Here is a tiny trained network, its code and every weight. The questions are about switching its units off for an input and a class, where a switched-off unit gives its printed mean instead of its output.

import numpy as np


def w(rows, s, z=0):
    codes = np.array(rows[::2]) - 128.0
    scale = np.full(codes.shape[1], s)
    scale[-1] = z or s
    return codes * scale


def norm(h):
    return h / np.sqrt((h * h).mean(-1, keepdims=True) + 1e-5)


def f(y):
    return np.maximum(y, 0)


def log_softmax(a):
    a = a - a.max(-1, keepdims=True)
    return a - np.log(np.exp(a).sum(-1, keepdims=True))


def net(x, mask):
    res = np.array(x, float).reshape(1, 4) / 4 @ E
    u = 0
    for l in range(2):
        y = f(norm(res) @ A[l][:, :-1].T + A[l][:, -1])
        res = res + np.where(mask[u : u + 14], y, B[l][:, -1]) @ B[l][:, :-1]
        u += 14
    return log_softmax(norm(res)[-1] @ U[:, :-1].T + U[:, -1])


A, B = {}, {}
E = w([
[178,116,138,130,129,2,71,117],'x0',
[109,145,51,68,135,154,67,110],'x1',
[136,131,142,117,142,142,118,128],'x2',
[121,81,79,166,154,146,93,238],'x3',
],0.0095)
A[0] = w([
[115,210,172,147,114,121,149,56,174],'L0N1',
[114,152,65,36,173,49,96,123,55],'L0N2',
[254,97,119,178,152,88,154,118,102],'L0N3',
[179,159,144,59,94,82,155,78,121],'L0N4',
[143,103,215,170,41,167,132,189,27],'L0N5',
[33,169,157,111,98,219,224,53,132],'L0N6',
[110,100,114,141,119,189,140,182,129],'L0N7',
[108,178,190,179,82,145,133,84,74],'L0N8',
[155,53,174,134,94,134,178,149,131],'L0N9',
[89,177,86,67,32,175,95,147,88],'L0N10',
[106,113,158,129,104,94,56,236,3],'L0N11',
[132,112,121,101,78,169,143,110,93],'L0N12',
[145,82,115,111,180,61,103,118,30],'L0N13',
[135,218,147,61,65,131,161,77,72],'L0N14',
],0.0084,0.0037)
B[0] = w([
[85,76,132,60,205,111,144,114,211],'L0N1',
[157,130,107,88,49,188,173,72,191],'L0N2',
[51,64,127,80,187,173,207,128,179],'L0N3',
[129,145,66,79,189,142,203,118,201],'L0N4',
[174,196,81,186,53,167,119,87,167],'L0N5',
[93,84,187,189,84,71,24,146,254],'L0N6',
[166,189,89,188,214,129,253,76,188],'L0N7',
[172,24,148,171,162,164,164,177,172],'L0N8',
[99,146,170,107,65,161,99,27,173],'L0N9',
[95,80,70,79,185,121,66,141,184],'L0N10',
[58,126,202,197,132,125,32,139,167],'L0N11',
[114,171,86,164,170,63,90,176,153],'L0N12',
[119,155,144,181,61,200,114,111,164],'L0N13',
[158,179,97,202,32,196,74,177,199],'L0N14',
],0.0062,0.009)
A[1] = w([
[187,142,164,117,212,84,179,152,20],'L1N1',
[83,147,127,111,134,144,77,128,228],'L1N2',
[110,103,189,168,72,108,138,138,80],'L1N3',
[154,157,161,145,119,128,99,51,245],'L1N4',
[153,169,108,182,94,133,167,132,20],'L1N5',
[101,222,81,98,111,120,88,88,150],'L1N6',
[104,109,134,113,76,96,10,155,4],'L1N7',
[131,133,201,148,107,94,99,152,69],'L1N8',
[69,123,107,119,117,101,68,122,37],'L1N9',
[102,106,158,187,68,167,49,131,228],'L1N10',
[189,191,101,180,79,136,103,179,103],'L1N11',
[123,122,167,115,159,91,226,138,20],'L1N12',
[137,130,99,130,151,78,190,134,145],'L1N13',
[59,45,157,155,168,126,100,194,159],'L1N14',
],0.012,0.0027)
B[1] = w([
[43,133,88,142,165,136,156,179,142],'L1N1',
[84,103,91,157,182,65,182,181,185],'L1N2',
[117,90,107,16,110,117,106,109,187],'L1N3',
[127,71,72,161,103,108,99,159,183],'L1N4',
[152,227,181,134,202,144,93,158,146],'L1N5',
[168,115,254,146,72,102,122,126,185],'L1N6',
[97,218,166,186,165,255,205,152,187],'L1N7',
[135,34,115,60,13,111,87,79,162],'L1N8',
[147,160,150,170,207,96,149,126,173],'L1N9',
[207,211,146,146,150,137,156,153,249],'L1N10',
[85,252,160,130,163,160,176,117,146],'L1N11',
[125,190,57,166,182,138,74,197,156],'L1N12',
[112,80,138,133,148,156,93,154,145],'L1N13',
[140,68,121,47,42,83,98,56,223],'L1N14',
],0.0082,0.013)
U = w([
[159,47,189,79,5,128,108,90,217],'0',
[128,215,193,199,168,182,159,170,1],'1',
[38,22,56,113,218,107,121,180,209],'2',
],0.013,0.00036)

Each question gives the input, the list of numbers given to net, and the class t.
The units are the neurons (one row each of A and B). Each row of codes is followed by its name. A weight is (code - 128) times the scale printed after its matrix; where a second scale follows, it is the last column's (A, B and U).
mask holds one flag per neuron, layer by layer. A switched-off neuron (its flag False) gives its mean, the last column of its row in B, instead of its output. The means were averaged over made-up inputs and are rounded, as every weight is.
A unit's drop is (log p(t) with every unit on - log p(t) with that unit switched off) / (log p(t) with every unit on - log p(t) with every unit switched off).
The circuit of an input: a set's keep is (log p(t) with only the set's units on - log p(t) with every unit switched off) / (log p(t) with every unit on - log p(t) with every unit switched off). Starting from the 12 units with the biggest drops (on a tie, the unit counted first), units are removed one at a time, each time the one whose removal leaves the highest keep (on an exact tie, the one counted first), for as long as the keep stays at least 0.8.
circuit, biggest first: the units of the circuit, biggest drop first
top k neurons: the k neurons with the biggest drops, biggest first
top k neurons in layer l: the k neurons of layer l with the biggest drops, biggest first
drop when u is switched off: that unit's drop, to one decimal
input [-7,-4,4,-2], class 0: top neuron : L0N6
input [-8,3,2,1], class 2: circuit, biggest first : L0N10; L1N7
input [5,1,-3,6], class 1: top 3 neurons : L1N7; L0N1; L1N10
input [8,1,8,1], class 1: top 3 neurons in layer 0 : L0N7; L0N11; L0N13
input [6,-3,-8,0], class 2: top 3 neurons : L0N6; L0N3; L0N14
input [-4,-5,-1,0], class 0: top 2 neurons : L0N6; L0N14
input [0,4,8,-5], class 1: top 2 neurons in layer 0 : L0N14; L0N6
input [1,0,-5,8], class 0: top 3 neurons : L1N14; L0N14; L0N11
input [-4,-1,-2,-3], class 0: top 2 neurons : L1N14; L1N8
input [6,-6,1,0], class 2: top 3 neurons in layer 0 : L0N6; L0N3; L0N14
input [-3,5,-8,-8], class 1: top 2 neurons : L0N6; L0N14
input [0,7,-4,-2], class 1: top 3 neurons : L1N14; L0N7; L1N6
input [1,-2,2,0], class 2: top 2 neurons in layer 1 : L1N10; L1N6
input [-6,-5,6,-4], class 0: top neuron : L0N6
input [-5,-3,-5,-1], class 0: drop when L0N6 is switched off : 2.9
input [-4,-6,8,-1], class 0: drop when L0N6 is switched off : 0.8
input [-5,-2,2,-7], class 0: drop when L0N6 is switched off : 2.1
